Below is a small trained network, with its code and all its weights. Each question gives an input and a class and asks what happens when units are switched off, that is, made to give their printed mean instead of their output.

import numpy as np


def w(rows, s, z=0):
    codes = np.array(rows[::2]) - 128.0
    scale = np.full(codes.shape[1], s)
    scale[-1] = z or s
    return codes * scale


def norm(h):
    return h / np.sqrt((h * h).mean(-1, keepdims=True) + 1e-5)


def f(y):
    return y / 2 * (1 + np.tanh(0.7978845608 * (y + 0.044715 * y**3)))


def log_softmax(a):
    a = a - a.max(-1, keepdims=True)
    return a - np.log(np.exp(a).sum(-1, keepdims=True))


def net(x, mask):
    res = np.array(x, float).reshape(1, 4) / 4 @ E
    u = 0
    for l in range(2):
        y = f(norm(res) @ A[l][:, :-1].T + A[l][:, -1])
        res = res + np.where(mask[u : u + 7], y, B[l][:, -1]) @ B[l][:, :-1]
        u += 7
    return log_softmax(norm(res)[-1] @ U[:, :-1].T + U[:, -1])


A, B = {}, {}
E = w([
[172,150,141,207,174],'x0',
[185,98,178,5,193],'x1',
[119,108,106,150,242],'x2',
[171,171,77,10,102],'x3',
],0.0028)
A[0] = w([
[211,96,100,59,165,105],'L0N1',
[145,153,161,215,142,233],'L0N2',
[180,138,217,135,132,8],'L0N3',
[51,132,36,166,154,147],'L0N4',
[130,85,138,169,254,164],'L0N5',
[190,120,185,103,135,139],'L0N6',
[97,56,178,151,142,150],'L0N7',
],0.0063,0.0016)
B[0] = w([
[89,254,136,108,151,199],'L0N1',
[195,153,181,218,167,225],'L0N2',
[71,79,175,72,182,134],'L0N3',
[54,136,128,131,143,196],'L0N4',
[212,76,76,139,55,252],'L0N5',
[28,202,154,101,64,165],'L0N6',
[168,136,32,178,60,176],'L0N7',
],0.0036,0.0034)
A[1] = w([
[75,46,89,52,200,61],'L1N1',
[198,125,138,91,144,51],'L1N2',
[191,97,96,71,179,7],'L1N3',
[155,87,223,162,102,191],'L1N4',
[167,91,155,54,38,200],'L1N5',
[253,116,120,114,166,168],'L1N6',
[168,84,149,221,151,143],'L1N7',
],0.0068,0.0019)
B[1] = w([
[207,205,104,179,94,134],'L1N1',
[64,109,202,160,167,133],'L1N2',
[127,92,192,120,144,134],'L1N3',
[152,218,47,93,124,187],'L1N4',
[173,136,94,227,179,205],'L1N5',
[142,62,142,176,61,193],'L1N6',
[224,254,60,155,100,253],'L1N7',
],0.0057,0.0039)
U = w([
[167,160,81,200,90,246],'0',
[115,25,223,130,133,20],'1',
[3,53,119,118,83,3],'2',
[110,193,175,47,178,112],'3',
],0.014,0.0032)

Each question gives the input, the list of numbers given to net, and the class t.
The units are the neurons (one row each of A and B). Each row of codes is followed by its name. A weight is (code - 128) times the scale printed after its matrix; where a second scale follows, it is the last column's (A, B and U).
mask holds one flag per neuron, layer by layer. A switched-off neuron (its flag False) gives its mean, the last column of its row in B, instead of its output. The means were averaged over made-up inputs and are rounded, as every weight is.
A unit's drop is (log p(t) with every unit on - log p(t) with that unit switched off) / (log p(t) with every unit on - log p(t) with every unit switched off).
The circuit of an input: a set's keep is (log p(t) with only the set's units on - log p(t) with every unit switched off) / (log p(t) with every unit on - log p(t) with every unit switched off). Starting from the 12 units with the biggest drops (on a tie, the unit counted first), units are removed one at a time, each time the one whose removal leaves the highest keep (on an exact tie, the one counted first), for as long as the keep stays at least 0.8.
units of the circuit, in order: the units of the circuit, biggest drop first
k most important neurons: the k neurons with the biggest drops, biggest first
top k neurons in layer l: the k neurons of layer l with the biggest drops, biggest first
drop of u: that unit's drop, to one decimal
input [4,6,0,-1], class 1: 4 most important neurons => [L1N7, L0N5, L0N4, L1N6]
input [2,6,5,2], class 1: units of the circuit, in order => [L1N7, L1N6]
input [-4,-8,-3,2], class 2: 2 most important neurons => [L1N7, L0N5]
input [-1,6,-6,-5], class 3: top 3 neurons in layer 0 => [L0N5, L0N3, L0N6]
input [-2,6,8,0], class 1: units of the circuit, in order => [L1N7, L1N6]
input [8,6,-1,1], class 1: 3 most important neurons => [L1N7, L0N5, L1N6]
input [-3,5,1,-1], class 3: 3 most important neurons => [L0N1, L1N7, L0N6]
input [8,0,-1,6], class 3: 3 most important neurons => [L0N1, L0N5, L1N7]
input [-8,-5,0,-4], class 2: top 3 neurons in layer 0 => [L0N5, L0N4, L0N2]
input [-4,5,5,-4], class 1: units of the circuit, in order => [L1N7, L0N2]
input [-2,-6,-2,6], class 2: units of the circuit, in order => [L1N7, L0N2]
input [5,1,0,8], class 3: 2 most important neurons => [L0N1, L1N7]
input [6,8,-3,-1], class 3: 2 most important neurons => [L0N6, L0N1]
input [-2,-2,2,4], class 3: most important neuron => [L0N5]
input [-7,-8,-2,8], class 2: top 3 neurons in layer 1 => [L1N7, L1N4, L1N1]
input [3,3,-4,7], class 3: most important neuron => [L1N7]
input [-8,-6,-5,-2], class 2: 4 most important neurons => [L1N7, L0N5, L0N2, L1N1]
input [3,3,3,4], class 3: 2 most important neurons => [L0N1, L0N6]
input [-6,-7,-4,1], class 2: 2 most important neurons => [L1N7, L0N5]
input [8,6,3,1], class 1: most important neuron => [L1N6]
input [-4,-6,-3,0], class 2: top 4 neurons in layer 0 => [L0N5, L0N2, L0N4, L0N7]
input [-1,-8,1,8], class 2: drop of L0N5 => 0.2
input [3,7,-4,-3], class 3: drop of L0N6 => 0.6
